[[190,104,189,134,29,1,238,104,233,249,577,203,134,59],
[90,59,82,91,9,1,117,83,230,53,110,163,92,23],
[74,40,64,88,10,0,152,85,208,94,165,159,99,27],
[248,130,207,53,29,1,281,113,167,453,759,52,169,41],
[185,79,77,89,2,1,141,83,187,110,280,119,87,36],
[178,82,153,55,22,1,106,57,137,112,236,72,52,32],
[251,88,180,97,22,1,145,95,245,127,363,158,97,30],
[148,54,96,25,11,0,76,36,62,119,267,20,40,18],
[261,62,128,95,11,1,85,59,163,42,352,133,44,33],
[439,82,155,82,11,2,182,102,193,168,539,82,80,44],
[47,45,43,59,4,0,64,18,43,45,164,67,19,34],
[84,285,455,166,79,0,164,19,141,216,430,187,23,129]]
Which number is the 5th entry, reading row by row?
Answer: 29
Which number is the 1st entry, reading row by row?
Answer: 190
The largest entry in the last column is 129
The entry just left of 55 -> 153
Which number is the entry just right of 168?
Answer: 539
Which number is the entry just right of 238?
Answer: 104
Which number is the entry just left of 128?
Answer: 62
Which number is the second entry, reading row by row?
Answer: 104
The smallest entry in the last row: 0
Which number is the entry in the top-right corner?
Answer: 59
The entry just left of 267 is 119
The entry directly above 129 is 34
Which number is the third entry on the main diagonal?
Answer: 64
The second largest entry: 577
Which number is the entry directly above 352?
Answer: 267
Which number is the 2nd entry on the main diagonal?
Answer: 59
Which number is the first entry in the row that holds the largest entry?
Answer: 248
The entry directly below 106: 145
Which number is the last entry in the row that holds the largest entry?
Answer: 41
Which number is the bottom-left entry?
Answer: 84
The entry directly below 189 -> 82
Which number is the largest entry in the first column?
Answer: 439
Which number is the second-last entry, reading row by row?
Answer: 23
The 4th-last entry, reading row by row is 430
Which number is the entry just right of 20?
Answer: 40
The third entry, reading row by row is 189
The entry just right of 25: 11
Which number is the entry just right of 245?
Answer: 127

W =
array([[-0.217, -0.005, -0.005, -0.064, -0.131, -0.013,  0.104, -0.014,
        -0.103,  0.061],
       [-0.126,  0.089, -0.240, -0.106, -0.005,  0.027,  0.124, -0.062,
        -0.103, -0.005],
       [-0.124, -0.005, -0.159, -0.015, -0.063,  0.053,  0.143,  0.046,
         0.029, -0.060],
       [ 0.058, -0.005,  0.082,  0.043,  0.045,  0.027, -0.001,  0.043,
         0.088, -0.054],
       [-0.219,  0.188, -0.005, -0.040, -0.005, -0.035,  0.068, -0.001,
        -0.099,  0.118],
       [-0.069,  0.147, -0.074, -0.035, -0.005, -0.036, -0.012, -0.005,
        -0.077, -0.005],
       [ 0.034, -0.128, -0.070, -0.066, -0.005,  0.065,  0.090, -0.042,
         0.000, -0.191],
       [-0.101,  0.018, -0.229, -0.109, -0.090,  0.051,  0.146, -0.005,
        -0.005, -0.133],
       [ 0.165, -0.035,  0.274,  0.086,  0.110, -0.058, -0.189,  0.016,
         0.064,  0.076],
       [ 0.084, -0.169,  0.147,  0.070,  0.070,  0.003, -0.005,  0.054,
         0.101, -0.008],
       [-0.065,  0.160, -0.082, -0.044, -0.053, -0.036, -0.013, -0.045,
        -0.089,  0.050]])
Which number is the entry just right of -0.062?
A: -0.103
Which number is the entry just left of -0.082?
A: 0.160
The entry just right of -0.219: 0.188
Which number is the entry just left of the largest entry?
A: -0.035
Which number is the second smallest entry?
A: -0.229
The entry just right of -0.015 is -0.063
Which number is the first entry in reading order?
A: -0.217
Which number is the entry just left of 0.003?
A: 0.070
The largest entry -> 0.274
Which number is the third smallest entry?
A: -0.219
Which number is the third largest entry?
A: 0.165
The fourth entry in reading order: -0.064
Which number is the entry just right of 0.003?
A: -0.005
The entry just left of the smallest entry -> 0.089
